[128 = 0]
[115 121 113 126 134 118 136 119 110 116 114 143 127  73 131  49 157 137
 135 198 126 126 116 127 107  85] | 9
[123 127 133 133 126  79 127 140 132 140 133 146 102 206 140 126 105 127
 124  70 134 128 129 132 130 156] | 10
[121 127 120 129 109  35 147 116 124  80 150 126 147 161 125 231 125 147
 105  28 134 129 133 117 123 134] | 29
[125 127 124 128 127 110 131 128 119 127 132 133 131 119 128 136 135 133
 129  98 130 128 129 127 121 123] | 10
[111 122 111 125 136 123 137 119 104 141 126 145 127  47 126  51 161 141
 139 186 126 126 119 132 104  74] | 10
[120 125 128 134 125  61 133 140 127 134 133 153 100 209 141 138 102 133
 122  55 136 128 127 130 126 137] | 14
[134 128 133 133 113  40 138 131 136 105 143 126 120 213 133 208  89 130
 106  27 135 129 135 120 143 154] | 16
[127 128 115 120 133 163 131 114 116 113 124 119 158  19 118  88 161 136
 138 202 123 128 124 129 115  89] | 4
[127 124 118 128 105   7 154 113 121  72 149 131 138 120 127 227 123 148
  97  25 130 128 131 112 121 125] | 30
[116 124 119 130 121  53 140 131 109 127 144 153 112 178 135 146 130 149
 129  49 139 128 130 134  99 112] | 23
[116 127 124 127 137 169 123 133 118 157 121 142 121 100 131  44 153 132
 150 197 128 128 125 141 111  93] | 0
[128 130 132 130 110  43 134 134 121 121 154 138 122 160 128 198 110 145
 121   7 142 130 139 137 123 139] | 20
[121 123 111 126 117  72 147 113 112  90 139 138 142  81 127 125 143 146
 121 112 131 127 127 123 109  91] | 20
[124 128 130 132 124 101 129 141 128 144 136 140 109 189 134 135 117 129
 129  38 135 129 131 135 128 136] | 10
[126 125 119 125 123 111 137 111 119  98 130 121 143  72 123 141 138 135
 123 146 126 127 125 122 119 108] | 11
[128 127 120 125 131 156 130 115 127 107 116 120 149  73 126 110 145 129
 128 144 120 127 121 119 122 112] | 2
[124 124 116 125 124  95 141 111 117  93 129 140 149  59 126 129 142 139
 124 135 123 127 122 121 112 100] | 12
[116 124 115 130 120  59 140 126 111 117 144 151 114 134 134 126 131 146
 129  64 135 127 128 133 111 102] | 23
[119 124 114 123 133 170 135 114 113 114 122 136 138  54 125  63 165 131
 139 213 123 127 119 126 111  80] | 7
[130 125 120 128 114  42 144 116 127  84 142 123 139 123 126 219 117 139
 104  80 131 128 130 113 131 136] | 27
[110 123 111 127 130  75 134 130 104 140 133 147 114 115 135  69 145 147
 145 123 133 127 122 141  98  75] | 10
[128 127 126 130 105   5 146 128 119 101 158 135 128 170 128 223 105 149
 117   1 140 129 136 127 125 142] | 27
[118 124 117 128 119  53 141 128 113 123 141 143 121 126 132 137 130 144
 124 113 134 128 128 131 112 113] | 19
[130 125 120 127 108  23 146 117 124  76 146 127 142 110 125 200 124 140
 107  42 130 128 130 114 128 146] | 29
[119 123 126 136 113   1 143 140 123 115 151 153 101 200 142 172 105 144
 115   1 142 128 132 128 118 126] | 27
[126 129 132 132 120  81 138 141 128 142 135 141 109 195 135 189 102 133
 119  42 139 129 135 135 133 136] | 11
[136 128 134 130 112  61 138 125 139  98 138 115 130 155 127 227 105 129
 107  32 133 129 132 119 145 154] | 16
[117 124 121 133 121  53 135 130 120 122 138 154 101 177 139 117 111 154
 126  61 135 127 127 129 121 118] | 17
[121 123 121 134 117  28 139 135 118 139 143 158 100 164 141 134 110 143
 118  46 139 127 128 131 117 118] | 22
[121 125 111 122 141 172 133 115 112 115 123 128 144  27 123  74 179 135
 143 197 124 127 120 129 106  81] | 6
[118 124 114 123 134 146 131 111 118 122 120 134 141  61 123  74 163 136
 142 193 122 127 120 128 106  85] | 6
[114 123 106 124 129 115 140 110 111 101 125 137 144  36 124  92 166 142
 137 176 125 126 119 126 104  77] | 13
[110 122 105 123 130 115 138 121 101 128 128 146 131  44 129  46 164 145
 148 194 132 126 119 133 100  66] | 13
[123 126 127 131 128 100 131 136 129 142 133 142 107 161 137 120 112 129
 129 103 132 127 125 129 126 121] | 9
[113 123 113 129 135 103 137 135 113 145 123 158 107 140 139  46 145 137
 144 156 132 126 122 137 106  88] | 5
[115 124 112 123 135 138 133 120 104 123 122 143 137  50 127  48 164 142
 154 199 124 127 119 135  97  71] | 8
[131 128 135 134 111  61 134 136 130 123 146 139 111 205 134 180 102 135
 117  14 138 129 135 131 132 153] | 16

[137 130 129 129 130 124 129 126 141 141 122 130 133 125 131 126 127 132
 112] | 2
[125 128 128 130 128 122 130 126 130 129 127 129 124 125 125 120 127 110
 219] | 8
[131 130 130 132 130 124 129 128 155 135 117 127 137 124 135 126 128 135
 117] | 0
[132 130 132 139 131 127 129 126 155 144 117 126 132 124 141 126 128 136
  11] | 3
[122 129 129 122 129 122 127 126 150 124 120 127 132 126 127 126 127 137
 205] | 2
[126 130 129 135 134 121 130 129 170 131 115 126 147 123 135 125 129 155
  71] | 10
[134 120 126 117 132 133 129 129 149 148 101 121 146 127 134 121 128 141
 151] | 21
[136 124 128 129 131 134 129 129 141 150 105 123 141 127 137 124 129 136
  75] | 13
[113 132 130 133 132 134 127 132 107 126 126 122 135 129 132 126 124 167
 126] | 19
[125 129 131 131 129 128 127 127 131 141 128 127 129 128 129 127 127 136
 100] | 6
[126 130 134 137 129 133 126 128 119 154 127 126 124 127 132 126 127 139
   1] | 11
[123 128 131 127 127 129 125 128 122 134 129 128 124 130 124 126 127 144
 128] | 9
[120 133 129 132 132 127 129 130 132 132 120 124 136 126 135 125 124 152
 152] | 10
[121 128 137 135 127 130 123 129  92 153 137 127 118 131 125 124 126 143
  23] | 21
[127 124 127 122 130 130 128 127 161 136 105 125 146 128 133 124 128 146
 181] | 11
[125 129 128 127 129 125 128 129 146 126 122 128 136 126 128 126 128 140
 159] | 4
[133 131 130 133 131 125 130 126 158 138 115 126 136 123 137 126 128 136
 109] | 1
[115 129 129 137 134 122 131 131 177 125 123 124 155 127 131 125 129 175
  29] | 21
[126 127 127 118 129 124 128 128 137 126 119 127 135 126 123 125 126 134
 251] | 4
[116 125 127 125 128 119 130 126 122 121 137 130 127 125 116 123 127 100
 255] | 15
[133 129 129 131 130 127 129 128 138 137 124 127 133 125 133 126 127 130
  84] | 1
[121 130 133 128 128 125 126 126 141 135 123 127 131 128 128 125 127 149
 157] | 12
[126 128 129 128 128 128 128 129 104 129 132 127 122 129 125 127 127 129
 156] | 3
[121 132 129 129 132 124 129 129 149 129 116 124 135 125 133 125 125 150
 207] | 8
[132 129 129 132 128 125 130 128 113 136 132 128 120 126 126 125 127 108
 150] | 6
[131 131 129 130 131 122 129 129 150 132 121 127 130 124 132 125 126 134
 189] | 3
[129 125 127 121 130 127 128 127 148 137 112 125 141 127 129 124 128 136
 197] | 8
[130 130 130 131 129 127 128 129 128 137 126 127 129 127 129 126 127 126
 111] | 3
[134 128 128 132 131 129 129 127 152 142 113 126 137 126 138 126 129 133
  57] | 4
[125 132 130 136 132 127 129 127 154 134 113 125 137 125 138 126 127 145
  88] | 5
[128 130 129 131 131 122 130 126 158 131 115 127 128 123 133 126 128 129
 168] | 2
[132 131 132 137 130 127 128 128 134 145 122 126 127 125 136 126 127 132
   1] | 5
[126 131 132 131 129 128 127 125 143 138 120 127 135 128 132 126 128 141
  83] | 7
[137 117 127 120 132 140 129 129 132 155  99 120 148 129 134 122 129 143
 119] | 26
[123 131 133 133 128 130 126 127 124 136 129 127 129 130 131 126 128 141
  68] | 11
[131 131 131 136 131 125 129 127 147 139 121 126 121 124 137 125 127 135
  65] | 3
[133 128 130 137 133 128 130 127 159 143 110 125 137 124 140 125 129 137
  59] | 4
[124 128 128 129 130 120 130 125 160 126 120 128 134 123 129 124 128 126
 226] | 5
[145 125 127 139 133 121 131 123 144 155 130 130 148 123 134 126 130 136
 159] | 18
[132 129 129 130 129 127 128 129 124 132 128 128 122 127 130 127 128 121
 100] | 0
[135 128 129 134 129 126 129 129 126 141 130 127 125 125 132 127 127 125
  85] | 1
[123 131 130 131 129 126 126 127 141 142 122 127 128 127 129 125 126 150
  94] | 14
[119 128 126 120 129 123 128 126 156 120 120 128 136 126 125 127 127 151
 245] | 1
[130 129 128 129 130 123 129 127 144 134 122 128 132 125 128 126 127 134
 152] | 1
[113 123 129 134 130 118 134 122 159 127 122 130 133 121 121 119 130  83
 255] | 30
[135 132 130 137 132 124 131 126 158 139 114 125 138 122 141 126 127 135
  61] | 0
[132 129 129 130 129 125 129 128 139 131 122 128 131 126 132 126 128 125
 136] | 2
[110 136 131 131 136 125 129 131 138 128 113 120 142 124 137 123 122 176
 209] | 21
[132 130 129 131 131 126 130 126 150 134 121 127 134 124 134 126 128 130
 137] | 1
[138 131 129 133 131 119 130 126 145 146 123 128 130 121 134 124 126 134
 147] | 4
[125 127 128 129 126 128 129 127 122 126 132 129 118 128 125 127 128 112
 188] | 6
[127 130 130 125 131 118 131 124 171 132 113 127 133 120 133 122 127 119
 208] | 9
[135 132 130 135 132 123 130 128 156 140 116 126 130 124 140 125 126 131
  68] | 0
[192  99 121 158 142 104 137  94 179 235 183 141 253 118 141 125 142 190
 255] | 30
[119 130 129 134 132 123 130 131 167 132 126 126 138 125 130 125 128 145
  47] | 10
[125 130 131 130 131 123 128 124 168 131 113 126 150 125 134 126 127 149
 143] | 6
[115 134 130 129 133 126 128 131 125 128 124 123 134 126 130 124 123 161
 207] | 15
